Below is a small trained network, with its code and all its weights. Each question gives an input and a class and asks what happens when units are switched off, that is, made to give their printed mean instead of their output.

import numpy as np


def w(rows, s, z=0):
    codes = np.array(rows[::2]) - 128.0
    scale = np.full(codes.shape[1], s)
    scale[-1] = z or s
    return codes * scale


def f(y):
    return y / 2 * (1 + np.tanh(0.7978845608 * (y + 0.044715 * y**3)))


def log_softmax(a):
    a = a - a.max(-1, keepdims=True)
    return a - np.log(np.exp(a).sum(-1, keepdims=True))


def net(x, mask):
    res = np.array(x, float).reshape(1, 5) / 4 @ E
    y = f(res @ A[0][:, :-1].T + A[0][:, -1])
    res = res + np.where(mask, y, B[0][:, -1]) @ B[0][:, :-1]
    return log_softmax(res[-1] @ U[:, :-1].T + U[:, -1])


A, B = {}, {}
E = w([
[135,33,13,241,126,108,50],'x0',
[118,132,170,144,104,137,115],'x1',
[83,150,212,159,65,152,91],'x2',
[142,2,171,80,187,203,2],'x3',
[83,190,54,162,198,227,96],'x4',
],0.0088)
A[0] = w([
[99,167,64,107,147,64,162,140],'n0',
[213,102,65,70,188,137,193,227],'n1',
[121,155,152,152,78,160,115,253],'n2',
[76,212,59,114,142,201,71,198],'n3',
[214,69,176,100,51,31,138,142],'n4',
[148,199,166,81,145,134,100,92],'n5',
[133,55,72,238,62,143,97,119],'n6',
[114,68,130,92,88,73,162,71],'n7',
[95,188,177,30,145,107,151,94],'n8',
[175,23,139,2,191,151,70,124],'n9',
[118,130,48,170,82,95,178,131],'n10',
[198,238,124,180,106,43,183,100],'n11',
],0.0095,0.0057)
B[0] = w([
[144,161,125,190,76,89,103,180],'n0',
[62,79,167,227,254,47,105,205],'n1',
[114,95,194,174,208,22,67,191],'n2',
[96,136,86,95,108,61,73,206],'n3',
[46,180,52,120,172,103,116,246],'n4',
[147,64,42,82,187,139,212,163],'n5',
[196,120,110,45,248,121,217,238],'n6',
[51,171,59,128,62,199,112,164],'n7',
[205,151,123,95,180,115,166,205],'n8',
[213,179,122,173,108,136,47,250],'n9',
[205,96,161,83,142,126,104,200],'n10',
[234,167,152,126,80,98,72,228],'n11',
],0.0078,0.012)
U = w([
[213,161,146,137,83,135,75,47],'0',
[119,111,184,116,136,62,112,209],'1',
[189,141,108,60,161,154,197,68],'2',
[131,135,165,128,125,90,115,253],'3',
[82,196,46,79,92,119,91,112],'4',
[141,160,135,170,95,166,148,162],'5',
[116,82,134,150,7,202,179,27],'6',
[88,135,100,137,50,238,206,28],'7',
],0.012,0.0055)

Each question gives the input, the list of numbers given to net, and the class t.
The units are the neurons (one row each of A and B). Each row of codes is followed by its name. A weight is (code - 128) times the scale printed after its matrix; where a second scale follows, it is the last column's (A, B and U).
mask holds one flag per neuron, in row order. A switched-off neuron (its flag False) gives its mean, the last column of its row in B, instead of its output. The means were averaged over made-up inputs and are rounded, as every weight is.
A unit's drop is (log p(t) with every unit on - log p(t) with that unit switched off) / (log p(t) with every unit on - log p(t) with every unit switched off).
The circuit of an input: a set's keep is (log p(t) with only the set's units on - log p(t) with every unit switched off) / (log p(t) with every unit on - log p(t) with every unit switched off). Starting from all 12 units, units are removed one at a time, each time the one whose removal leaves the highest keep (on an exact tie, the one counted first), for as long as the keep stays at least 0.8.
circuit, biggest first: the units of the circuit, biggest drop first
unit that matters most: the unit with the biggest drop
top k neurons: the k neurons with the biggest drops, biggest first
drop when u is switched off: that unit's drop, to one decimal
input [-8,-1,6,2,1], class 2: top neuron : n5
input [-5,3,-2,6,6], class 0: top 3 neurons : n9, n4, n6
input [2,4,-3,1,-8], class 4: circuit, biggest first : n4, n7
input [-8,8,-2,6,1], class 2: top 4 neurons : n5, n8, n11, n0
input [0,4,-7,2,4], class 1: top 4 neurons : n1, n4, n7, n11
input [-2,-1,-7,-1,-3], class 1: top 2 neurons : n1, n9
input [3,1,-1,-6,4], class 0: top 3 neurons : n11, n4, n10
input [6,-4,0,-7,3], class 0: top 2 neurons : n11, n0
input [3,-3,-6,6,-7], class 4: top 3 neurons : n4, n7, n2
input [-8,6,1,2,3], class 2: top 3 neurons : n5, n8, n1
input [-8,5,7,4,5], class 2: top 3 neurons : n5, n8, n1
input [5,1,3,1,-2], class 2: top 2 neurons : n6, n1
input [-6,-4,4,7,-5], class 0: top 3 neurons : n9, n6, n1
input [7,-5,1,8,-6], class 0: top 3 neurons : n9, n5, n8
input [5,-3,-2,0,-4], class 2: unit that matters most : n6
input [7,2,-3,-6,-3], class 2: top 2 neurons : n6, n9
input [3,2,-2,-7,-5], class 0: top 2 neurons : n11, n10
input [4,5,6,0,5], class 1: circuit, biggest first : n2, n9
input [-3,6,0,8,-2], class 0: drop when n9 is switched off : 0.8
input [0,2,0,1,-7], class 4: drop when n4 is switched off : 0.2
input [0,6,-3,-5,-8], class 4: drop when n4 is switched off : 0.9
input [8,-2,-8,-4,5], class 1: drop when n5 is switched off : 0.1
input [6,1,6,-4,6], class 1: unit that matters most : n2
